Below are the code and all the weights of a small trained network. Each question names an input and a class and asks about switching units off, where a switched-off unit gives its printed mean instead of its output.

import numpy as np


def w(rows, s, z=0):
    codes = np.array(rows[::2]) - 128.0
    scale = np.full(codes.shape[1], s)
    scale[-1] = z or s
    return codes * scale


def norm(h):
    return h / np.sqrt((h * h).mean(-1, keepdims=True) + 1e-5)


def f(y):
    return np.maximum(y, 0)


def log_softmax(a):
    a = a - a.max(-1, keepdims=True)
    return a - np.log(np.exp(a).sum(-1, keepdims=True))


def net(x, mask):
    res = np.array(x, float).reshape(1, 4) / 4 @ E
    u = 0
    for l in range(2):
        y = f(norm(res) @ A[l][:, :-1].T + A[l][:, -1])
        res = res + np.where(mask[u : u + 15], y, B[l][:, -1]) @ B[l][:, :-1]
        u += 15
    return log_softmax(norm(res)[-1] @ U[:, :-1].T + U[:, -1])


A, B = {}, {}
E = w([
[72,117,177,153,184],'x0',
[203,74,195,136,169],'x1',
[157,254,238,190,104],'x2',
[91,45,227,129,23],'x3',
],0.0061)
A[0] = w([
[99,105,186,143,226,90],'L0N1',
[164,219,55,136,249,44],'L0N2',
[78,147,108,114,153,145],'L0N3',
[44,174,69,134,97,3],'L0N4',
[207,104,132,170,185,75],'L0N5',
[70,209,138,130,93,168],'L0N6',
[131,245,137,120,124,108],'L0N7',
[206,165,114,135,67,112],'L0N8',
[175,185,156,120,162,132],'L0N9',
[205,178,57,115,71,99],'L0N10',
[140,87,56,114,199,105],'L0N11',
[21,163,135,144,222,108],'L0N12',
[101,155,161,132,163,81],'L0N13',
[86,120,87,100,105,172],'L0N14',
[239,111,97,118,99,113],'L0N15',
],0.011,0.0048)
B[0] = w([
[28,140,88,83,112,180],'L0N1',
[252,202,152,112,41,254],'L0N2',
[146,114,108,143,96,172],'L0N3',
[126,27,40,167,62,163],'L0N4',
[153,98,143,59,174,172],'L0N5',
[135,41,68,164,89,210],'L0N6',
[117,120,109,208,189,215],'L0N7',
[49,124,160,136,138,175],'L0N8',
[136,131,128,159,202,196],'L0N9',
[42,168,83,97,99,188],'L0N10',
[131,163,121,209,205,204],'L0N11',
[40,164,94,99,95,205],'L0N12',
[86,145,106,136,130,155],'L0N13',
[124,86,96,199,121,188],'L0N14',
[46,161,101,74,129,178],'L0N15',
],0.017,0.0078)
A[1] = w([
[105,177,96,99,121,158],'L1N1',
[148,58,84,68,170,38],'L1N2',
[123,143,102,65,82,106],'L1N3',
[147,91,182,107,48,12],'L1N4',
[142,64,176,156,59,3],'L1N5',
[139,106,76,178,118,217],'L1N6',
[119,126,154,92,97,104],'L1N7',
[135,92,147,58,179,52],'L1N8',
[109,154,195,189,123,116],'L1N9',
[179,144,153,131,93,106],'L1N10',
[67,174,116,70,99,153],'L1N11',
[120,121,109,233,176,234],'L1N12',
[68,104,146,124,98,112],'L1N13',
[69,102,115,147,151,97],'L1N14',
[145,122,175,1,207,120],'L1N15',
],0.015,0.0016)
B[1] = w([
[118,115,176,113,51,191],'L1N1',
[73,178,114,102,190,154],'L1N2',
[123,139,157,127,193,156],'L1N3',
[169,218,97,112,103,153],'L1N4',
[212,177,90,161,114,175],'L1N5',
[124,107,220,143,202,235],'L1N6',
[157,142,119,117,130,142],'L1N7',
[159,45,112,172,134,147],'L1N8',
[90,115,67,104,189,159],'L1N9',
[181,93,169,124,87,143],'L1N10',
[95,85,207,183,87,188],'L1N11',
[140,104,135,6,149,254],'L1N12',
[145,193,104,118,112,197],'L1N13',
[172,170,157,137,91,210],'L1N14',
[139,20,30,208,103,164],'L1N15',
],0.019,0.01)
U = w([
[247,199,132,150,86,165],'0',
[120,100,150,65,226,187],'1',
[148,1,58,222,107,123],'2',
[39,124,183,156,62,137],'3',
[163,75,198,142,108,3],'4',
],0.013,0.0028)

Each question gives the input, the list of numbers given to net, and the class t.
The units are the neurons (one row each of A and B). Each row of codes is followed by its name. A weight is (code - 128) times the scale printed after its matrix; where a second scale follows, it is the last column's (A, B and U).
mask holds one flag per neuron, layer by layer. A switched-off neuron (its flag False) gives its mean, the last column of its row in B, instead of its output. The means were averaged over made-up inputs and are rounded, as every weight is.
A unit's drop is (log p(t) with every unit on - log p(t) with that unit switched off) / (log p(t) with every unit on - log p(t) with every unit switched off).
The circuit of an input: a set's keep is (log p(t) with only the set's units on - log p(t) with every unit switched off) / (log p(t) with every unit on - log p(t) with every unit switched off). Starting from the 12 units with the biggest drops (on a tie, the unit counted first), units are removed one at a time, each time the one whose removal leaves the highest keep (on an exact tie, the one counted first), for as long as the keep stays at least 0.8.
circuit, biggest first: the units of the circuit, biggest drop first
k most important neurons: the k neurons with the biggest drops, biggest first
k most important neurons of layer l: the k neurons of layer l with the biggest drops, biggest first
drop of u: that unit's drop, to one decimal
input [3,1,-3,-4], class 0: circuit, biggest first : [L0N2]
input [-6,-2,6,4], class 1: circuit, biggest first : [L1N12, L0N2]
input [-7,4,7,6], class 1: 3 most important neurons : [L0N2, L1N9, L0N12]
input [2,1,5,4], class 1: 3 most important neurons : [L0N2, L1N12, L1N9]
input [4,7,5,-2], class 2: 2 most important neurons : [L0N5, L1N15]
input [1,6,-4,6], class 0: 2 most important neurons : [L0N5, L0N9]
input [-8,4,-6,-3], class 3: circuit, biggest first : [L0N15, L1N11]
input [-8,4,-8,-1], class 1: 3 most important neurons : [L0N11, L0N12, L0N2]
input [6,-2,-7,1], class 1: 2 most important neurons : [L0N11, L1N12]
input [-6,-3,-6,7], class 0: 4 most important neurons : [L0N7, L0N11, L0N12, L0N9]
input [-4,1,5,-4], class 1: 2 most important neurons : [L0N7, L0N9]
input [1,-6,8,-5], class 1: 3 most important neurons : [L0N7, L1N12, L1N6]
input [-4,7,-4,7], class 0: 2 most important neurons : [L1N4, L0N5]
input [7,-7,-6,6], class 2: circuit, biggest first : [L0N14]
input [3,-7,5,2], class 2: 2 most important neurons : [L0N6, L0N4]
input [3,-4,-3,0], class 2: 3 most important neurons : [L0N4, L0N14, L0N3]
input [6,3,8,-4], class 1: 2 most important neurons : [L0N7, L0N9]
input [-7,-3,-8,4], class 1: 2 most important neurons : [L0N12, L0N14]
input [-6,2,-4,-1], class 3: 2 most important neurons : [L0N15, L0N10]
input [-7,6,0,3], class 3: circuit, biggest first : [L0N15]
input [7,8,7,-3], class 2: 4 most important neurons of layer 0 : [L0N5, L0N11, L0N14, L0N1]
input [2,4,7,-5], class 1: 2 most important neurons of layer 0 : [L0N7, L0N9]
input [-8,-1,-5,6], class 3: 2 most important neurons of layer 1 : [L1N11, L1N12]
input [-5,2,-4,5], class 0: 2 most important neurons of layer 0 : [L0N12, L0N10]
input [-1,5,1,4], class 2: 3 most important neurons of layer 0 : [L0N6, L0N2, L0N14]
input [-3,-4,-6,-8], class 0: 2 most important neurons of layer 0 : [L0N2, L0N11]
input [7,5,2,4], class 3: circuit, biggest first : [L0N1]
input [6,6,-4,-3], class 2: drop of L0N4 : 0.2
input [6,-2,-2,-3], class 3: drop of L0N12 : 0.9
